Here is a tiny trained network, its code and every weight. The questions are about switching its units off for an input and a class, where a switched-off unit gives its printed mean instead of its output.

import numpy as np


def w(rows, s, z=0):
    codes = np.array(rows[::2]) - 128.0
    scale = np.full(codes.shape[1], s)
    scale[-1] = z or s
    return codes * scale


def norm(h):
    return h / np.sqrt((h * h).mean(-1, keepdims=True) + 1e-5)


def f(y):
    return np.maximum(y, 0)


def log_softmax(a):
    a = a - a.max(-1, keepdims=True)
    return a - np.log(np.exp(a).sum(-1, keepdims=True))


def net(x, mask):
    res = np.array(x, float).reshape(1, 5) / 4 @ E
    u = 0
    for l in range(2):
        y = f(norm(res) @ A[l][:, :-1].T + A[l][:, -1])
        res = res + np.where(mask[u : u + 9], y, B[l][:, -1]) @ B[l][:, :-1]
        u += 9
    return log_softmax(norm(res)[-1] @ U[:, :-1].T + U[:, -1])


A, B = {}, {}
E = w([
[142,146,2,254,125],'x0',
[155,6,108,167,188],'x1',
[79,56,148,152,19],'x2',
[138,130,142,143,115],'x3',
[126,130,129,130,128],'x4',
],0.0071)
A[0] = w([
[128,145,57,170,114,191],'L0N1',
[201,126,134,134,209,126],'L0N2',
[124,2,140,143,148,125],'L0N3',
[89,56,101,112,11,165],'L0N4',
[121,52,141,46,65,16],'L0N5',
[163,25,175,124,201,120],'L0N6',
[77,168,55,154,109,4],'L0N7',
[78,111,78,137,105,173],'L0N8',
[142,166,202,69,186,144],'L0N9',
],0.01,0.003)
B[0] = w([
[127,143,75,172,143,222],'L0N1',
[114,175,180,81,170,204],'L0N2',
[175,97,117,56,106,230],'L0N3',
[103,167,161,176,67,241],'L0N4',
[109,97,193,113,127,203],'L0N5',
[137,120,249,189,84,240],'L0N6',
[152,156,176,160,57,177],'L0N7',
[181,131,168,114,137,183],'L0N8',
[150,111,74,92,136,253],'L0N9',
],0.016,0.0062)
A[1] = w([
[98,99,169,97,91,96],'L1N1',
[144,27,135,109,127,100],'L1N2',
[139,177,139,112,89,197],'L1N3',
[178,78,118,163,238,104],'L1N4',
[150,84,99,30,91,169],'L1N5',
[149,17,60,146,35,131],'L1N6',
[180,142,58,172,127,122],'L1N7',
[186,82,183,121,99,155],'L1N8',
[2,152,144,100,127,4],'L1N9',
],0.014,0.0031)
B[1] = w([
[68,135,106,150,142,208],'L1N1',
[146,212,139,190,137,179],'L1N2',
[134,107,84,133,162,221],'L1N3',
[120,31,113,219,49,169],'L1N4',
[195,138,132,132,54,207],'L1N5',
[218,184,139,38,73,177],'L1N6',
[76,109,154,91,191,190],'L1N7',
[91,103,53,102,185,254],'L1N8',
[4,103,61,88,151,145],'L1N9',
],0.016,0.0086)
U = w([
[215,153,91,77,100,255],'0',
[163,50,185,107,227,55],'1',
[2,125,82,112,105,41],'2',
[123,77,207,120,69,111],'3',
[111,168,52,189,227,162],'4',
[147,36,117,251,189,81],'5',
[137,191,100,234,55,50],'6',
],0.016,0.0029)

Each question gives the input, the list of numbers given to net, and the class t.
The units are the neurons (one row each of A and B). Each row of codes is followed by its name. A weight is (code - 128) times the scale printed after its matrix; where a second scale follows, it is the last column's (A, B and U).
mask holds one flag per neuron, layer by layer. A switched-off neuron (its flag False) gives its mean, the last column of its row in B, instead of its output. The means were averaged over made-up inputs and are rounded, as every weight is.
A unit's drop is (log p(t) with every unit on - log p(t) with that unit switched off) / (log p(t) with every unit on - log p(t) with every unit switched off).
The circuit of an input: a set's keep is (log p(t) with only the set's units on - log p(t) with every unit switched off) / (log p(t) with every unit on - log p(t) with every unit switched off). Starting from the 12 units with the biggest drops (on a tie, the unit counted first), units are removed one at a time, each time the one whose removal leaves the highest keep (on an exact tie, the one counted first), for as long as the keep stays at least 0.8.
units of the circuit, in order: the units of the circuit, biggest drop first
most important unit: the unit with the biggest drop
top k neurons: the k neurons with the biggest drops, biggest first
k most important neurons of layer l: the k neurons of layer l with the biggest drops, biggest first
input [1,7,5,-8,4], class 0: most important unit	L0N3
input [-2,1,-2,-4,-6], class 1: 4 most important neurons of layer 0	[L0N6, L0N2, L0N3, L0N4]
input [3,-6,-1,-7,-8], class 4: top 4 neurons	[L0N6, L0N4, L1N7, L1N5]
input [0,4,-6,5,0], class 1: top 2 neurons	[L0N2, L0N1]
input [-4,-2,1,-8,5], class 2: top 2 neurons	[L0N3, L0N5]
input [1,0,0,8,3], class 4: top 3 neurons	[L0N3, L0N9, L1N7]
input [7,-4,-3,3,1], class 4: top 2 neurons	[L1N7, L0N6]
input [2,-8,-8,3,1], class 4: top 3 neurons	[L0N3, L1N6, L1N5]
input [4,-6,-2,-7,-4], class 4: top 2 neurons	[L0N6, L1N7]
input [-2,5,1,-8,8], class 3: top 2 neurons	[L0N6, L0N3]
input [2,2,-3,-8,-3], class 5: top 2 neurons	[L0N4, L1N4]
input [2,-3,-1,-3,7], class 4: 2 most important neurons of layer 0	[L0N4, L0N6]
input [-8,-4,2,-6,0], class 2: 2 most important neurons of layer 0	[L0N3, L0N5]
input [0,2,-3,-5,-7], class 1: top 3 neurons	[L0N2, L0N4, L1N2]
input [4,8,7,8,4], class 0: units of the circuit, in order	[L1N6]
input [8,-3,0,-2,6], class 4: 4 most important neurons of layer 0	[L0N6, L0N3, L0N4, L0N1]
input [-7,-2,-2,-4,8], class 0: 2 most important neurons of layer 0	[L0N9, L0N4]
input [-5,-8,1,4,5], class 2: 3 most important neurons of layer 1	[L1N9, L1N6, L1N1]
input [7,-3,-1,6,-5], class 4: 3 most important neurons of layer 1	[L1N7, L1N5, L1N4]
input [-1,-6,7,-3,-1], class 2: most important neuron of layer 0	[L0N6]
